Here is a tiny trained network, its code and every weight. The questions are about switching its units off for an input and a target symbol, where a switched-off unit gives its printed mean instead of its output.

import numpy as np


def w(rows, s, z=0):
    codes = np.array(rows[::2]) - 128.0
    scale = np.full(codes.shape[1], s)
    scale[-1] = z or s
    return codes * scale


def norm(h):
    return h / np.sqrt((h * h).mean(-1, keepdims=True) + 1e-5)


def f(y):
    return y / 2 * (1 + np.tanh(0.7978845608 * (y + 0.044715 * y**3)))


def softmax(a):
    e = np.exp(a - a.max(-1, keepdims=True))
    return e / e.sum(-1, keepdims=True)


def log_softmax(a):
    a = a - a.max(-1, keepdims=True)
    return a - np.log(np.exp(a).sum(-1, keepdims=True))


def net(x, mask):
    ids = ['ΘΛΞΩαβδεζμπτφ'.index(c) for c in x.split()]
    T = len(ids)
    res = E[ids] + P[:T]
    q, k, v = (norm(res) @ M[0].T for M in (Q, K, V))
    z = softmax(np.where(np.tri(T) > 0, q @ k.T / 4**0.5, -1e9)) @ v
    res = res + np.where(mask[0], z, O[0][:, -1]) @ O[0][:, :-1]
    y = f(norm(res) @ A[0][:, :-1].T + A[0][:, -1])
    res = res + np.where(mask[1:13], y, B[0][:, -1]) @ B[0][:, :-1]
    return log_softmax(norm(res)[-1] @ U[:, :-1].T + U[:, -1])


Q, K, V, O, A, B = {}, {}, {}, {}, {}, {}
E = w([
[199,189,194,148,114,80,127,122,75,55],'Θ',
[141,4,103,73,113,94,135,146,141,121],'Λ',
[169,67,108,106,110,182,182,84,59,173],'Ξ',
[60,95,136,132,191,82,70,197,171,102],'Ω',
[219,175,163,183,119,93,152,139,56,56],'α',
[144,142,143,57,173,117,168,148,115,180],'β',
[124,156,136,177,139,223,143,121,101,184],'δ',
[58,21,131,150,86,135,153,142,73,164],'ε',
[207,153,176,179,84,146,103,89,100,98],'ζ',
[115,172,155,46,99,186,93,141,122,165],'μ',
[226,156,85,63,110,151,151,111,137,142],'π',
[56,151,112,170,120,152,50,128,128,151],'τ',
[127,162,91,95,144,122,63,138,211,103],'φ',
],0.015)
P = w([
[56,129,84,104,254,188,158,137,101,27],'0',
[114,96,128,133,214,199,98,159,127,60],'1',
[131,102,145,129,185,182,80,149,125,86],'2',
[142,116,149,135,161,161,88,149,125,101],'3',
[149,128,150,141,143,141,97,146,132,117],'4',
[154,146,141,146,128,129,104,141,137,125],'5',
[161,158,135,150,105,116,112,137,152,142],'6',
[159,165,128,156,86,111,113,134,160,145],'7',
[162,178,118,162,68,103,121,127,163,156],'8',
],0.0069)
Q[0] = w([
[131,155,128,106,77,218,193,165,65,164],'h0',
[204,163,254,214,11,119,77,133,102,38],'h0',
[191,160,163,133,82,24,222,124,128,100],'h0',
[76,51,129,144,94,107,197,132,125,98],'h0',
],0.0062)
K[0] = w([
[139,134,130,130,122,164,163,115,88,141],'h0',
[109,178,85,152,2,111,104,123,173,192],'h0',
[177,130,148,138,100,92,171,135,184,183],'h0',
[115,74,130,134,103,106,133,131,118,119],'h0',
],0.0083)
V[0] = w([
[63,254,137,104,118,192,165,197,91,175],'h0',
[28,85,167,177,165,61,80,161,134,114],'h0',
[117,52,171,176,121,171,216,118,40,156],'h0',
[142,160,100,230,116,200,72,56,135,144],'h0',
],0.0049)
O[0] = w([
[213,12,158,45,191,67,129,188,107,214,16],'h0',
[218,185,144,94,108,81,232,3,131,145,250],'h0',
[160,218,54,89,122,38,42,179,132,73,214],'h0',
[149,67,111,120,169,170,158,174,248,48,77],'h0',
],0.0063,0.0015)
A[0] = w([
[138,125,194,163,129,166,174,57,96,62,52],'n0',
[35,132,173,200,146,181,97,135,79,161,63],'n1',
[142,79,72,24,117,149,219,98,122,129,56],'n2',
[103,154,53,116,64,102,107,103,82,101,17],'n3',
[178,161,103,91,171,122,139,151,127,87,148],'n4',
[58,142,128,166,144,128,196,45,200,170,18],'n5',
[133,85,131,126,111,228,104,150,164,164,89],'n6',
[34,132,96,47,166,88,74,149,200,105,152],'n7',
[2,97,149,136,120,159,135,110,93,144,68],'n8',
[177,213,160,156,115,233,102,52,91,182,6],'n9',
[40,79,104,150,151,174,187,128,66,162,71],'n10',
[121,124,169,112,171,118,132,118,119,202,82],'n11',
],0.0096,0.0025)
B[0] = w([
[104,141,110,162,88,143,111,121,115,207,185],'n0',
[126,90,134,62,173,132,169,122,131,66,180],'n1',
[138,107,113,75,225,139,130,197,155,74,214],'n2',
[132,139,164,181,104,133,102,120,110,188,253],'n3',
[111,74,104,71,172,132,143,120,191,131,179],'n4',
[151,121,123,162,69,135,78,139,82,168,181],'n5',
[133,140,132,146,78,73,113,125,81,169,230],'n6',
[142,95,114,63,237,139,172,173,151,88,235],'n7',
[171,117,116,99,164,114,116,172,145,142,189],'n8',
[111,99,127,58,245,112,169,167,165,69,192],'n9',
[156,96,104,50,236,151,136,157,216,33,182],'n10',
[145,113,101,160,68,142,99,144,129,110,163],'n11',
],0.011,0.0056)
U = w([
[223,63,156,155,148,74,1,239,47,229,25],'Θ',
[35,158,91,121,16,107,84,83,59,223,254],'Λ',
[104,160,179,136,132,114,126,103,129,126,142],'Ξ',
[148,198,46,226,155,95,156,131,51,88,139],'Ω',
[136,155,119,200,54,181,53,148,254,56,156],'α',
[180,158,172,164,148,101,136,106,55,96,95],'β',
[88,174,154,145,148,96,99,118,122,127,121],'δ',
[231,91,191,153,116,171,183,68,178,173,112],'ε',
[124,101,106,34,196,103,163,182,172,57,146],'ζ',
[59,70,201,168,83,144,89,180,40,19,79],'μ',
[49,77,191,197,138,197,211,139,93,179,131],'π',
[224,219,113,132,128,20,112,83,112,70,105],'τ',
[124,134,149,139,120,94,78,87,134,105,103],'φ',
],0.0075,0.009)

Each question gives the input, a string of symbols that net reads in full, and the target symbol t.
The units are the heads (4 rows each of Q, K, V and O) and the neurons (one row each of A and B). Each row of codes is followed by its name. A weight is (code - 128) times the scale printed after its matrix; where a second scale follows, it is the last column's (O, A, B and U).
mask holds one flag per unit, heads first, then neurons. A switched-off unit (its flag False) gives its mean, the last column of its rows in O or B, instead of its output. The means were averaged over made-up inputs and are rounded, as every weight is.
A unit's drop is (log p(t) with every unit on - log p(t) with that unit switched off) / (log p(t) with every unit on - log p(t) with every unit switched off).
The circuit of an input: a set's keep is (log p(t) with only the set's units on - log p(t) with every unit switched off) / (log p(t) with every unit on - log p(t) with every unit switched off). Starting from the 12 units with the biggest drops (on a tie, the unit counted first), units are removed one at a time, each time the one whose removal leaves the highest keep (on an exact tie, the one counted first), for as long as the keep stays at least 0.8.
units of the circuit, in order: the units of the circuit, biggest drop first
k most important neurons: the k neurons with the biggest drops, biggest first
drop when u is switched off: that unit's drop, to one decimal
input Λ φ Θ, target π: most important neuron -> n0
input Λ δ α δ μ Ω ε δ, target Λ: units of the circuit, in order -> n7; n2
input ε δ α β Λ Ξ Ξ, target Θ: 2 most important neurons -> n7; n3
input ε τ Θ φ ε ε, target Λ: units of the circuit, in order -> n7; n9
input Ω Λ Λ Ω μ ζ, target Θ: units of the circuit, in order -> h0; n6
input Θ β Ξ μ β δ ε δ ε, target Θ: units of the circuit, in order -> h0; n3
input Ξ τ Λ μ Λ δ Ω α, target ζ: 3 most important neurons -> n4; n3; n6
input ζ β Λ Λ ε ζ β, target Θ: units of the circuit, in order -> h0; n11
input α Λ α α, target Ω: 4 most important neurons -> n0; n10; n7; n2
input ε Λ δ ε τ ε, target Λ: units of the circuit, in order -> h0; n7
input δ ζ μ Λ α π Λ, target Θ: 2 most important neurons -> n3; n10
input Λ φ Ω ζ μ α μ, target Θ: 4 most important neurons -> n6; n10; n11; n4
input Λ φ μ Θ Λ τ Ω τ, target Θ: units of the circuit, in order -> h0; n5
input ζ δ Ξ μ Λ τ ζ, target ε: units of the circuit, in order -> h0; n2
input Λ Λ τ ε Ω π π, target Θ: 3 most important neurons -> n6; n9; n0
input Ω τ δ β Ω Ω δ, target Θ: 2 most important neurons -> n6; n7
input β τ Λ β, target Θ: 2 most important neurons -> n11; n7
input ε τ ε τ ζ, target ε: units of the circuit, in order -> h0; n0
input Λ ε μ Ω μ Λ Λ Ω, target Θ: most important neuron -> n5
input ζ Ω Λ Ω μ Λ Ξ ζ Ξ, target Θ: units of the circuit, in order -> h0; n3
input ζ ε ζ τ φ ε ζ Λ δ, target ζ: 2 most important neurons -> n9; n3
input π τ β Ξ ζ τ Θ τ, target Λ: 4 most important neurons -> n6; n2; n10; n5
input ζ α Λ Λ Λ, target Λ: units of the circuit, in order -> h0; n10; n9
input τ α Ω Ω, target Θ: 3 most important neurons -> n5; n7; n10
input Ω π Λ π, target Θ: 2 most important neurons -> n6; n7
input μ Λ ζ, target Θ: units of the circuit, in order -> n0
input Λ δ τ φ ε Ξ ζ, target α: drop when n0 is switched off -> 0.4
input Ξ π Θ, target μ: drop when n7 is switched off -> 0.2
